Below is a small trained network, with its code and all its weights. Each question gives an input and a class and asks what happens when units are switched off, that is, made to give their printed mean instead of their output.

import numpy as np


def w(rows, s, z=0):
    codes = np.array(rows[::2]) - 128.0
    scale = np.full(codes.shape[1], s)
    scale[-1] = z or s
    return codes * scale


def f(y):
    return np.maximum(y, 0)


def log_softmax(a):
    a = a - a.max(-1, keepdims=True)
    return a - np.log(np.exp(a).sum(-1, keepdims=True))


def net(x, mask):
    res = np.array(x, float).reshape(1, 7) / 4 @ E
    y = f(res @ A[0][:, :-1].T + A[0][:, -1])
    res = res + np.where(mask, y, B[0][:, -1]) @ B[0][:, :-1]
    return log_softmax(res[-1] @ U[:, :-1].T + U[:, -1])


A, B = {}, {}
E = w([
[95,169,36,21,119,208],'x0',
[5,106,109,120,98,119],'x1',
[103,76,176,78,245,160],'x2',
[180,97,151,206,75,253],'x3',
[100,24,104,134,138,124],'x4',
[115,175,215,65,107,104],'x5',
[162,148,103,130,155,80],'x6',
],0.0066)
A[0] = w([
[74,138,48,126,117,184,211],'n0',
[170,116,98,180,155,209,212],'n1',
[204,90,98,192,130,156,191],'n2',
[75,181,88,73,69,145,209],'n3',
[248,143,135,157,124,178,201],'n4',
[89,36,193,154,161,76,255],'n5',
[220,99,195,134,117,153,182],'n6',
[186,213,107,130,100,79,195],'n7',
[114,103,154,61,254,107,220],'n8',
[171,218,111,197,97,99,214],'n9',
],0.0078,0.0035)
B[0] = w([
[105,29,72,79,86,235,209],'n0',
[167,107,77,156,148,253,219],'n1',
[225,103,65,225,129,162,221],'n2',
[55,69,145,19,34,153,212],'n3',
[235,177,124,169,132,178,231],'n4',
[41,142,117,212,179,84,255],'n5',
[221,246,149,248,176,192,214],'n6',
[200,142,186,89,60,37,217],'n7',
[64,231,46,93,242,102,240],'n8',
[209,126,210,144,1,49,230],'n9',
],0.0065,0.0071)
U = w([
[62,75,121,2,80,146,183],'0',
[166,162,209,91,79,30,148],'1',
[217,173,140,205,132,138,3],'2',
[147,46,38,140,129,172,63],'3',
[53,56,163,236,117,81,249],'4',
[75,199,65,97,233,54,158],'5',
[134,102,176,142,61,142,26],'6',
[108,176,187,121,171,206,185],'7',
],0.0078,0.0018)

Each question gives the input, the list of numbers given to net, and the class t.
The units are the neurons (one row each of A and B). Each row of codes is followed by its name. A weight is (code - 128) times the scale printed after its matrix; where a second scale follows, it is the last column's (A, B and U).
mask holds one flag per neuron, in row order. A switched-off neuron (its flag False) gives its mean, the last column of its row in B, instead of its output. The means were averaged over made-up inputs and are rounded, as every weight is.
A unit's drop is (log p(t) with every unit on - log p(t) with that unit switched off) / (log p(t) with every unit on - log p(t) with every unit switched off).
The circuit of an input: a set's keep is (log p(t) with only the set's units on - log p(t) with every unit switched off) / (log p(t) with every unit on - log p(t) with every unit switched off). Starting from all 10 units, units are removed one at a time, each time the one whose removal leaves the highest keep (on an exact tie, the one counted first), for as long as the keep stays at least 0.8.
circuit, biggest first: the units of the circuit, biggest drop first
unit that matters most: the unit with the biggest drop
k most important neurons: the k neurons with the biggest drops, biggest first
drop when u is switched off: that unit's drop, to one decimal
input [-5,-7,-2,-7,-1,-1,-1], class 1: unit that matters most	n7
input [5,4,4,-3,-3,-1,-4], class 0: circuit, biggest first	(n3, n6)
input [5,-8,-2,-3,1,8,2], class 1: circuit, biggest first	(n7, n1)
input [4,-7,-2,1,-6,5,2], class 1: 3 most important neurons	(n7, n9, n2)
input [2,-4,5,-1,2,0,-3], class 5: circuit, biggest first	(n8, n9)
input [6,-2,-8,-4,-1,-2,6], class 1: 3 most important neurons	(n7, n9, n1)
input [-1,-7,-6,-6,3,-6,7], class 1: 2 most important neurons	(n7, n9)
input [2,-8,-6,-1,4,8,1], class 1: 2 most important neurons	(n7, n1)
input [-6,-3,-5,-4,-3,-4,-4], class 1: circuit, biggest first	(n9, n7)
input [6,-1,-8,5,-6,7,4], class 1: circuit, biggest first	(n7, n9)
input [5,3,8,1,1,5,0], class 5: 2 most important neurons	(n8, n9)
input [0,1,5,-2,-7,6,6], class 5: 2 most important neurons	(n8, n9)
input [-5,-2,2,-6,4,-2,4], class 5: drop when n8 is switched off	0.2
input [8,2,-6,5,2,3,-7], class 0: unit that matters most	n3
input [2,0,4,-3,5,-3,-2], class 5: drop when n8 is switched off	0.4
input [8,-8,-2,-1,-3,0,-2], class 0: drop when n2 is switched off	0.2
